Below are the code and all the weights of a small trained network. Each question names an input and a target symbol and asks about switching units off, where a switched-off unit gives its printed mean instead of its output.

import numpy as np


def w(rows, s, z=0):
    codes = np.array(rows[::2]) - 128.0
    scale = np.full(codes.shape[1], s)
    scale[-1] = z or s
    return codes * scale


def norm(h):
    return h / np.sqrt((h * h).mean(-1, keepdims=True) + 1e-5)


def f(y):
    return np.maximum(y, 0)


def softmax(a):
    e = np.exp(a - a.max(-1, keepdims=True))
    return e / e.sum(-1, keepdims=True)


def log_softmax(a):
    a = a - a.max(-1, keepdims=True)
    return a - np.log(np.exp(a).sum(-1, keepdims=True))


def net(x, mask):
    ids = ['αβδλμπψ'.index(c) for c in x.split()]
    T = len(ids)
    res = E[ids] + P[:T]
    u = 0
    for l in range(2):
        q, k, v = (norm(res) @ M[l].T for M in (Q, K, V))
        z = softmax(np.where(np.tri(T) > 0, q @ k.T / 2**0.5, -1e9)) @ v
        res = res + np.where(mask[u], z, O[l][:, -1]) @ O[l][:, :-1]
        u += 1
        y = f(norm(res) @ A[l][:, :-1].T + A[l][:, -1])
        res = res + np.where(mask[u : u + 8], y, B[l][:, -1]) @ B[l][:, :-1]
        u += 8
    return log_softmax(norm(res)[-1] @ U[:, :-1].T + U[:, -1])


Q, K, V, O, A, B = {}, {}, {}, {}, {}, {}
E = w([
[197,89,171,166,158],'α',
[216,117,149,138,41],'β',
[58,195,140,80,118],'δ',
[188,145,125,86,138],'λ',
[76,125,158,165,185],'μ',
[118,131,121,120,114],'π',
[252,83,153,111,154],'ψ',
],0.0034)
P = w([
[120,81,100,144,66],'0',
[80,138,154,7,185],'1',
[169,179,81,194,121],'2',
[83,144,152,1,184],'3',
[192,239,128,184,115],'4',
[83,144,148,9,196],'5',
],0.0034)
Q[0] = w([
[179,173,39,255,79],'0.h1',
[169,189,149,169,131],'0.h1',
],0.0078)
K[0] = w([
[164,253,159,130,192],'0.h1',
[181,184,156,166,111],'0.h1',
],0.0081)
V[0] = w([
[216,196,126,27,61],'0.h1',
[251,164,146,77,82],'0.h1',
],0.0024)
O[0] = w([
[72,106,8,176,181,198],'0.h1',
[101,70,5,144,166,252],'0.h1',
],0.003,0.0017)
A[0] = w([
[138,125,111,55,228,59],'0.n1',
[194,128,97,41,109,155],'0.n2',
[118,65,181,253,169,101],'0.n3',
[83,152,228,219,103,45],'0.n4',
[87,81,74,105,184,64],'0.n5',
[60,227,154,68,150,131],'0.n6',
[46,222,124,151,69,3],'0.n7',
[85,118,169,169,80,119],'0.n8',
],0.0048,0.0043)
B[0] = w([
[74,133,133,165,74,245],'0.n1',
[79,121,161,169,175,255],'0.n2',
[117,161,172,20,81,179],'0.n3',
[52,241,143,126,175,135],'0.n4',
[114,189,140,82,128,169],'0.n5',
[195,67,156,183,146,252],'0.n6',
[115,121,141,255,210,144],'0.n7',
[100,148,79,88,144,140],'0.n8',
],0.0054,0.0029)
Q[1] = w([
[206,255,85,158,84],'1.h1',
[227,230,41,191,97],'1.h1',
],0.0076)
K[1] = w([
[167,246,167,172,166],'1.h1',
[158,254,130,192,178],'1.h1',
],0.008)
V[1] = w([
[93,176,92,135,245],'1.h1',
[2,119,83,149,82],'1.h1',
],0.0039)
O[1] = w([
[8,114,254,119,134,6],'1.h1',
[112,220,154,223,176,30],'1.h1',
],0.0035,0.0012)
A[1] = w([
[196,85,111,114,141,112],'1.n1',
[145,111,157,106,179,111],'1.n2',
[131,173,86,178,55,19],'1.n3',
[75,120,94,161,158,132],'1.n4',
[164,135,96,125,1,70],'1.n5',
[81,82,153,98,147,2],'1.n6',
[131,187,141,143,86,110],'1.n7',
[95,156,81,143,146,84],'1.n8',
],0.0071,0.0026)
B[1] = w([
[64,104,98,98,183,254],'1.n1',
[134,118,90,154,92,200],'1.n2',
[63,124,106,152,71,147],'1.n3',
[193,150,120,87,127,218],'1.n4',
[141,99,253,128,110,199],'1.n5',
[124,147,88,157,40,158],'1.n6',
[101,97,73,112,128,143],'1.n7',
[181,135,149,91,99,174],'1.n8',
],0.0068,0.0037)
U = w([
[91,63,50,111,207,175],'α',
[254,190,92,80,147,128],'β',
[89,81,159,209,36,135],'δ',
[35,224,168,92,147,136],'λ',
[163,63,240,50,136,1],'μ',
[176,143,163,250,196,168],'π',
[127,159,40,120,29,147],'ψ',
],0.0073,0.00099)

Each question gives the input, a string of symbols that net reads in full, and the target symbol t.
The units are the heads (2 rows each of Q, K, V and O) and the neurons (one row each of A and B). Each row of codes is followed by its name. A weight is (code - 128) times the scale printed after its matrix; where a second scale follows, it is the last column's (O, A, B and U).
mask holds one flag per unit, layer by layer, with each layer's heads first. A switched-off unit (its flag False) gives its mean, the last column of its rows in O or B, instead of its output. The means were averaged over made-up inputs and are rounded, as every weight is.
A unit's drop is (log p(t) with every unit on - log p(t) with that unit switched off) / (log p(t) with every unit on - log p(t) with every unit switched off).
The circuit of an input: a set's keep is (log p(t) with only the set's units on - log p(t) with every unit switched off) / (log p(t) with every unit on - log p(t) with every unit switched off). Starting from the 12 units with the biggest drops (on a tie, the unit counted first), units are removed one at a time, each time the one whose removal leaves the highest keep (on an exact tie, the one counted first), for as long as the keep stays at least 0.8.
units of the circuit, in order: the units of the circuit, biggest drop first
unit that matters most: the unit with the biggest drop
k most important neurons: the k neurons with the biggest drops, biggest first
k most important neurons of layer l: the k neurons of layer l with the biggest drops, biggest first
drop of u: that unit's drop, to one decimal
input β β α β α μ, target β: unit that matters most => 0.n2
input α α α δ, target α: 2 most important neurons => (0.n6 1.n1)
input λ α π β, target λ: 3 most important neurons => (0.n2 0.n6 1.n5)
input α α μ λ β, target δ: units of the circuit, in order => (1.n3 1.n5)
input λ λ α λ λ λ, target λ: units of the circuit, in order => (1.h1 0.h1 0.n1 1.n1)
input π α λ β α β, target π: units of the circuit, in order => (1.h1 0.n2)
input δ π δ μ, target δ: 3 most important neurons => (0.n7 0.n6 1.n6)
input δ ψ α μ μ π, target δ: 3 most important neurons => (0.n7 0.n6 1.n6)
input δ β λ α α λ, target δ: 2 most important neurons => (0.n7 0.n2)
input ψ ψ α β, target ψ: 4 most important neurons => (0.n2 1.n6 0.n1 1.n5)
input δ λ δ π λ β, target δ: 2 most important neurons => (0.n7 0.n2)
input β ψ α ψ, target β: 3 most important neurons of layer 0 => (0.n6 0.n1 0.n2)
input λ μ δ α, target λ: 2 most important neurons of layer 0 => (0.n1 0.n6)
input α α μ α δ, target π: units of the circuit, in order => (0.n6)
input δ α β α λ λ, target δ: 4 most important neurons => (0.n7 1.n6 0.n6 1.n1)
input λ π α λ, target λ: 2 most important neurons of layer 0 => (0.n1 0.n5)
input β λ α ψ, target β: 2 most important neurons => (0.n6 0.n1)
input π δ α, target μ: 2 most important neurons => (1.n5 0.n3)
input λ α α ψ α ψ, target λ: 2 most important neurons => (0.n6 0.n1)
input λ β α λ δ α, target λ: most important neuron of layer 0 => (0.n1)
input β ψ α α μ λ, target β: 2 most important neurons of layer 0 => (0.n1 0.n6)
input β λ α λ, target β: 2 most important neurons => (0.n1 1.n1)
input ψ λ α π, target ψ: 2 most important neurons of layer 0 => (0.n1 0.n6)
input λ δ δ, target π: 2 most important neurons of layer 0 => (0.n7 0.n6)
input δ π μ α α δ, target δ: drop of 0.n7 => 1.0
input β λ π δ α α, target β: drop of 1.h1 => 0.4
input β α β δ β μ, target β: drop of 1.h1 => 0.2
